Some elements and rows for them; each showing differs a little:
p35.12.3	[ 157  -35 -143   62  113  174   31   18  171   32  153  -87  179  -10 -134  -26   27]
p34.13.3	[ 174  -50   19   72 -143   70  -83 -152   49  -97   -5   -8   62  -61 -234 -166  -26]
p34.10.3	[ 152   59  207 -143   12   93  -14  -79   57   78   33   56  124  -64  131 -279   97]
p35.11.0	[-178   66  -40  -45  154  -55  100  173  -70   95   12  -11  -74   45  281  141   33]
p35.12.3	[ 175  -63 -133   75  118  176    1   39  209   20  157  -56  187  -21 -112   20   -3]
p34.10.2	[ 137   58  212 -166  -25   56   32  -99  -23   59    6  101   95  -27  196 -209  100]
p34.10.0	[ -53   94  171 -136    1  -78   31    3 -130   69  -58   87  -92    1  302  -44   35]
p34.14.1	[ -51  -89   47   87 -167  -92 -118 -104 -110 -149 -149    9 -128   24 -247    8 -114]
p35.12.2	[  70  -15 -236   77  193  109   50  122  163   87  155  -72  146    8  -29   87   15]
p35.14.3	[  93 -107 -177  141    0   97  -66  -11  133  -90  111  -92   94   -3 -282   48  -13]
p34.13.0	[-201  -10   37    5 -174 -164  -49  -47 -214  -67 -204   31 -230   -8  -20   93  -66]
p35.10.0	[-141   82   21  -85  189  -47   82  139  -39  111   17    2  -41   71  316  120   42]
p34.12.2	[ 161  -25  200  -47 -196    1  -65 -186  -49  -71  -93   75   12  -43  -86 -182   37]
p35.13.1	[-149  -74 -223  152   60  -64   25  160   53  -54   48 -131    0   33 -120  243  -60]
p34.14.0	[-144  -98   56   83 -214 -144  -80  -53 -160 -124 -144   -6 -176    9 -156   74  -97]
p35.14.3	[  61  -88 -174  176  -29   71  -46   13  130  -69   86  -95   72   17 -303   59  -35]
p34.11.3	[ 254   33  150  -87  -90  120  -20 -145   56    3   13   78   98  -78   27 -243   74]
p34.10.2	[ 137  121  182 -185    1   21   27  -74   11   53   -9   81  111  -19  245 -224   79]
p35.11.3	[ 192    4  -88   -4  162  158   34   40  186   95  187  -42  174  -13   67  -38   80]
p35.11.1	[-102   70  -87  -43  241    3   87  205   32  135   59  -17   -5   55  227  125   42]
p35.12.1	[-150   -8 -194   44  222  -27   66  187   63   57   73  -83  -24   65  100  194   38]

In each set, the steps that take the first to the second take the third to the fourth, perhaps in another order. Give the fourth.
Answers are names.
[ 128  -11  172  -76 -210   48  -83 -195  -43  -64  -58   89   29  -61  -78 -213   14]
to [  45   -3 -211  116  216  106   53  136  178   52  198 -104  111   15  -29   93   10]
as [-242  -42 -142   82   70  -94   27  113  -43  -28  -51  -58 -122   35   -4  261  -91]
to p34.13.0

[   2   89  258 -185 -109  -43  -23  -99 -164   33 -104  122  -44  -20  179 -110   45]
to [-138  115   -5  -74  192  -71  101  113  -61  124   -1   20  -47   44  348  106   65]
as [ -36   10  193  -88 -205  -94  -30 -106 -172  -48 -160   44 -131  -19   56 -100    6]
to p35.11.0

[ 125   95  190 -178   -9   62   27  -95  -20   79  -12   89   56  -28  215 -224  110]
to [ 115   74  207 -158  -89   28  -26 -106  -46   23  -49  137   41  -52  123 -234   70]
as [  82   26 -137  -39  215  118   66  126  116  133  155  -30  149   21  156   37   45]
to p35.12.2

[  66   79   -4  -99  219  104   85  111   92  146  130   15  130   11  245  -16   87]
to [ 121   51  220 -200  -14   57    9  -71  -33  102  -55   98   61  -22  186 -186  103]
as [ 119   68  -19  -99  177  124   38   40  153  116  157   -3  205  -19  106  -68   67]
to p34.10.3

[  -5   84  239 -156  -75  -63   14  -82  -82   11 -117  140  -61    1  201  -93   31]
to [-136   76   10 -118  128  -49   83  135  -57  121   22    2  -54   52  282  106   26]
as [ 124   29  -78  -23  136  143   52   76  172   86  171  -36  195  -18   63  -31   84]
to p34.10.2

[  80   73  -15  -85  225   68   88   99  118  126  118   -4  148   23  222  -27   57]
to [ 174  100  207 -183  -99   45  -18 -136  -17   64  -56  140   45  -50   79 -209   87]
as [ -43   31  231  -99 -202 -131  -52 -104 -159  -34 -180  110 -125  -29   47  -85  -37]
to p35.13.1

[ -22 -116 -201  168    5    0  -37   39   88  -87   52 -105   21   13 -262  142  -85]
to [ 233    7   92    0 -161   85  -65 -152   74  -28  -14   20  108  -48 -184 -183   37]
as [-149  -35   49   60 -180 -128  -59  -98 -166 -106 -154    9 -190   19 -162  131 -108]
to p35.12.1

[-149   24  144  -64 -154 -157    5  -51 -226  -36 -184   79 -185  -24  123    6  -35]
to [-208   81  -51  -31  185  -75   80  161  -50   99   17   -7  -48   61  280  161   34]
as [ -24   42  207  -87 -174 -131  -41  -93 -169  -58 -207   87 -144  -39   34 -112  -26]
to p35.11.1

[   0 -128 -214  193  -16    2  -51  -28   85  -83   71  -91   -4  -14 -268  147  -67]
to [  53  -94   16   63 -190  -29  -89 -153  -12 -130  -50  -16  -46  -38 -324  -36  -73]
as [ 148   35  -80   -4  187  181   29   44  182   74  125  -53  240  -11   11  -55   47]
to p34.11.3

[ -82  109  177 -156    8  -71   34   19 -108   64 -135   94  -68    4  285  -35   13]
to [ -14   95  212 -219  -33  -45   75  -17 -119   79  -66   85  -50  -31  298 -132   63]
as [-227  -50 -170  119   47 -111   29  123  -61  -16   -4 -111 -140   34    5  237  -88]
to p35.13.1

[-111   76  -71  -45  192    8  104  177    8  103   82   10   30   68  260  109   37]
to [  70   42  -85  -27  216  116   91  149  113  105  177  -35  109   33  170   13   87]
as [-237  -24 -164   62   70 -107    5  130  -52   23  -33  -95 -138   95   13  242  -71]
to p35.13.1

[  29   90  179 -180  -32  -15   30  -22  -72   67  -57   64  -23  -21  276 -109   45]
to [-147   81    6  -44  145  -31   81  147  -49   91   63   -1  -38   36  337  107   44]
as [ -21  113  228 -111  -87  -46    9  -68 -136   39  -96  156  -92  -15  205 -106   46]
to p35.11.0

[ -28   52  231  -86 -214 -118  -54 -127 -134  -42 -222   96 -165  -31   54  -91    9]
to [-159   51  141  -77 -104 -131    1  -40 -191  -22 -176   71 -215   14  114   31  -47]
as [ 163   70  146 -148  -31   98   17  -75   30   72   -6   96  103  -25  124 -236   65]
to p34.10.2

[-147  -70 -203  127   74  -26    6  144   46  -55   68  -84  -60   35 -144  202  -93]
to [ -54  -38   77   47 -236 -101 -105 -139 -146 -126 -184   10 -130  -34 -158  -23  -98]
as [  69  -32 -211   74  194  114   46  117  164   65  160 -121  116  -17  -17   86    4]
to p34.12.2

[ 173  -72   43   56 -127   58  -65 -125   34 -118  -39   17   73  -38 -273 -153   -2]
to [ 115  -16   72   70 -241    2  -99 -183   -1 -138  -80   36  -30  -41 -252 -110  -23]
as [ -52  -29   83   20 -199 -114  -90 -104 -145 -105 -185   65 -154   24 -218    3  -85]
to p34.13.0

[ -46   75  -23 -115  210   35  130  158    6  114   68    4   38   11  334    8   44]
to [   5   84  211 -166  -77  -38   -1  -60 -110   22 -127  121  -55  -20  219 -147   14]
as [-180  -57 -206  153  113   -5   39   85   29  -27   74 -114  -91   28 -120  253  -74]
to p34.14.1


Each element has one place in each of these: a pair of places, a chain of 5 and a chain of 4.
Each element has 3 slots.
Slot 1 runs from 34 to 35 and then starts again.
Slot 2 runs from 10 to 14 as a chain.
Slot 3 runs from 0 to 3 with no wrapping.
Steps: ω is +1 on slot 1, -1 on slot 2, -1 on slot 3; π is +1 on slot 1, -2 on slot 2; β is +1 on slot 2; τ is -1 on slot 3; φ is +1 on slot 3; ζ is +1 on slot 1.
